A =
[[   0.9 -303.0   36.9   26.1  241.6  -99.1 -100.1]
 [ -54.9 -274.5   25.6    1.8  169.2  -58.9  -89.2]
 [  -6.6 -177.1   37.8  -13.2  167.4  -23.4  -45.7]
 [   6.7 -177.4   88.9   19.9   94.9  -90.1  -38.1]
 [ -14.4 -140.0  116.5  -10.3   58.3   16.2   52.5]
 [   9.1  -58.1   86.6  -11.2   63.4   22.3   26.9]
 [  11.3  -93.9   43.0   39.1   20.3   -1.2   67.3]
 [  18.7  -17.6   23.8  -42.4  -27.7    2.4   62.1]
 [  13.9    4.2   64.0   -2.9  -94.3    8.2   90.4]
 [   6.7   64.2   -2.7  -48.4  -62.2    4.8  116.8]
 [ -16.9   65.8  -13.6  -33.5 -118.2   49.5  103.2]
 [ -37.9  158.9  -22.5  -48.5 -140.8   33.7   73.3]
 [  42.1  147.9  -29.6  -12.1 -208.6   50.9  165.1]
 [ -32.4  183.0   22.5   -5.8 -141.3  129.2  162.5]]
Indices start at 1.
row 1 col 1 -> 0.9
row 8 col 1 -> 18.7
row 9 col 5 -> -94.3
row 12 col 6 -> 33.7
row 6 col 5 -> 63.4
row 3 col 2 -> -177.1
row 12 col 5 -> -140.8
row 8 col 2 -> -17.6
row 12 col 4 -> -48.5
row 2 col 3 -> 25.6
row 11 col 7 -> 103.2
row 1 col 5 -> 241.6
row 3 col 1 -> -6.6
row 8 col 7 -> 62.1
row 13 col 4 -> -12.1
row 10 col 2 -> 64.2
row 7 col 5 -> 20.3
row 14 col 7 -> 162.5
row 6 col 1 -> 9.1
row 2 col 7 -> -89.2
row 13 col 1 -> 42.1
row 2 col 6 -> -58.9
row 6 col 7 -> 26.9
row 5 col 3 -> 116.5
row 14 col 6 -> 129.2
row 7 col 7 -> 67.3

grid =
[[ 14 -64   2 -42 -41  21  21  17  25  21]
 [ 21  25 -14  55 -45   2  78 -50  11 -31]
 [ 33  -4 -32  59 -33  24 -60  45 -29  29]]
Indices start at 1.
(1, 1) -> 14
(3, 10) -> 29
(3, 3) -> -32
(3, 5) -> -33
(1, 8) -> 17
(2, 1) -> 21
(1, 9) -> 25
(3, 1) -> 33
(3, 2) -> -4
(3, 4) -> 59
(2, 10) -> -31
(2, 5) -> -45

M =
[[275, 558, 811, 175, 779, 17, 812, 730, 701, -355],
 [18, 417, -181, -614, 19, 229, -249, 304, -457, -293],
 [26, -457, 98, 580, 56, -87, 282, -360, 491, 812],
 [-21, 306, -253, -593, -44, 206, -293, 191, -473, -175],
 [-97, 24, -537, -509, -341, 220, -554, -147, -647, 126],
 [25, -444, 97, 570, 50, -87, 271, -349, 476, 775],
 [128, -187, -389, 532, -688, 300, -607, -398, -416, 187],
 [271, 584, 816, 126, 807, 19, 824, 758, 696, -367]]
Indices start at 1.
row 1 col 1 => 275
row 8 col 5 => 807
row 4 col 3 => -253
row 1 col 4 => 175
row 6 col 8 => -349
row 4 col 10 => -175
row 8 col 8 => 758
row 1 col 9 => 701
row 4 col 4 => -593
row 5 col 6 => 220
row 6 col 1 => 25
row 2 col 5 => 19
row 2 col 7 => -249
row 7 col 10 => 187
row 6 col 10 => 775
row 8 col 10 => -367
row 3 col 9 => 491
row 3 col 4 => 580
row 5 col 1 => -97
row 1 col 5 => 779
row 8 col 9 => 696
row 8 col 4 => 126
row 8 col 6 => 19
row 7 col 6 => 300
row 5 col 4 => -509
row 2 col 3 => -181
row 2 col 4 => -614
row 4 col 2 => 306
row 2 col 9 => -457
row 8 col 7 => 824
row 7 col 8 => -398
row 7 col 3 => -389
row 3 col 3 => 98
row 7 col 2 => -187

a =
[[  6   0 -23  -1  32  -2 -12 -23  -1 -16  24 -35   6]
 [-10  51  -7  -7  13 -26 -11  23 -27 -12   4  39 -12]
 [ 10 -21 -26 -26  29 -24 -15  13  12  -3  48 -24 -31]
 [  0 -33   2  42 -13   7  17  -6  -5 -13  13 -24   3]
 [  1  28  65 -24 -12   7  33  37 -14 -17  -2 -36 -23]
 [ -4  -5   6  18  10   6   6 -22  -3  -9  30   8  17]
 [-43 -17  -9  10 -10 -39  14   1 -58  34 -14   3 -51]
 [ 10  -8  51  15   2 -30  -1 -15  -5 -16  37  22  -1]
 [ 27 -30 -10 -29  23 -39 -29  28  31 -17  23 -19 -15]
 [ 17  19   9  15  40  23  12  22 -46  34 -26   0  20]
 [-38   9  14 -15  -7   9  22  -8   9   1 -33   2  49]
 [-15  13 -18   5  34 -12 -35 -17  -3   1 -44  -8  -8]
 [-15  -5   5  15  -7   8 -22 -16  31 -14  16 -22  23]
 [ -6 -35 -16   9  -9  38 -12   3   0  17 -52  13  -2]]
Rows and columns are counted from 1.
row 1 col 1 = 6
row 1 col 9 = -1
row 11 col 11 = -33
row 2 col 7 = -11
row 5 col 2 = 28
row 4 col 9 = -5
row 11 col 8 = -8
row 7 col 12 = 3
row 12 col 9 = -3
row 6 col 9 = -3
row 6 col 7 = 6
row 9 col 4 = -29
row 6 col 3 = 6
row 8 col 6 = -30
row 3 col 5 = 29
row 7 col 11 = -14
row 7 col 6 = -39
row 4 col 10 = -13
row 4 col 12 = -24
row 4 col 5 = -13
row 9 col 2 = -30
row 3 col 4 = -26
row 1 col 6 = -2
row 5 col 10 = -17
row 11 col 13 = 49
row 12 col 5 = 34
row 3 col 11 = 48
row 12 col 6 = -12
row 9 col 10 = -17
row 2 col 8 = 23
row 7 col 2 = -17
row 4 col 2 = -33
row 14 col 9 = 0
row 1 col 13 = 6
row 13 col 1 = -15
row 4 col 6 = 7
row 10 col 9 = -46
